Below are the code and all the weights of a small trained network. Each question names an input and a class and asks about switching units off, where a switched-off unit gives its printed mean instead of its output.

import numpy as np


def w(rows, s, z=0):
    codes = np.array(rows[::2]) - 128.0
    scale = np.full(codes.shape[1], s)
    scale[-1] = z or s
    return codes * scale


def f(y):
    return np.maximum(y, 0)


def log_softmax(a):
    a = a - a.max(-1, keepdims=True)
    return a - np.log(np.exp(a).sum(-1, keepdims=True))


def net(x, mask):
    res = np.array(x, float).reshape(1, 7) / 4 @ E
    y = f(res @ A[0][:, :-1].T + A[0][:, -1])
    res = res + np.where(mask, y, B[0][:, -1]) @ B[0][:, :-1]
    return log_softmax(res[-1] @ U[:, :-1].T + U[:, -1])


A, B = {}, {}
E = w([
[130,212,85,78,214,210],'x0',
[72,160,127,2,170,88],'x1',
[231,112,130,173,159,184],'x2',
[198,146,173,206,18,135],'x3',
[142,125,90,167,145,110],'x4',
[18,52,63,144,119,38],'x5',
[163,146,98,213,114,100],'x6',
],0.0061)
A[0] = w([
[172,198,105,86,173,255,198],'N1',
[119,210,137,113,206,220,230],'N2',
[34,125,93,67,181,56,243],'N3',
[171,68,196,216,49,80,252],'N4',
[51,143,156,130,48,128,169],'N5',
[207,129,116,130,139,213,238],'N6',
],0.0071,0.003)
B[0] = w([
[179,135,216,233,201,213,253],'N1',
[174,130,236,207,239,121,243],'N2',
[71,16,112,42,197,47,247],'N3',
[126,167,41,131,1,184,245],'N4',
[131,99,99,148,127,115,179],'N5',
[144,149,178,115,94,162,227],'N6',
],0.0084,0.0079)
U = w([
[106,67,113,64,189,13,160],'0',
[153,169,73,124,26,168,213],'1',
[197,165,254,147,205,168,5],'2',
],0.0083,0.0016)

Each question gives the input, the list of numbers given to net, and the class t.
The units are the neurons (one row each of A and B). Each row of codes is followed by its name. A weight is (code - 128) times the scale printed after its matrix; where a second scale follows, it is the last column's (A, B and U).
mask holds one flag per neuron, in row order. A switched-off neuron (its flag False) gives its mean, the last column of its row in B, instead of its output. The means were averaged over made-up inputs and are rounded, as every weight is.
A unit's drop is (log p(t) with every unit on - log p(t) with that unit switched off) / (log p(t) with every unit on - log p(t) with every unit switched off).
The circuit of an input: a set's keep is (log p(t) with only the set's units on - log p(t) with every unit switched off) / (log p(t) with every unit on - log p(t) with every unit switched off). Starting from all 6 units, units are removed one at a time, each time the one whose removal leaves the highest keep (on an exact tie, the one counted first), for as long as the keep stays at least 0.8.
units of the circuit, in order: the units of the circuit, biggest drop first
k most important neurons: the k neurons with the biggest drops, biggest first
drop of u: that unit's drop, to one decimal
input [8,-4,-1,2,6,7,3], class 0: units of the circuit, in order => [N4, N1]
input [-2,7,-4,7,2,-1,1], class 1: 2 most important neurons => [N2, N3]
input [-5,4,3,5,7,-6,-5], class 1: units of the circuit, in order => [N2, N4]
input [-4,-7,3,-3,2,7,-1], class 1: units of the circuit, in order => [N4]
input [-1,3,6,7,4,8,-7], class 1: units of the circuit, in order => [N4, N2]
input [3,-7,-3,-7,-6,2,0], class 0: units of the circuit, in order => [N1, N3]
input [-6,3,0,-2,8,-5,0], class 1: 3 most important neurons => [N2, N3, N1]
input [2,-3,-4,3,8,2,-8], class 0: 2 most important neurons => [N4, N1]
input [-1,1,-4,7,5,5,-5], class 1: 2 most important neurons => [N4, N2]
input [-5,-5,-1,8,2,0,-1], class 1: drop of N3 => 0.0
input [4,6,-3,4,-1,1,6], class 0: drop of N4 => 0.1
input [-5,4,-1,-4,8,-4,-5], class 0: drop of N1 => 0.1
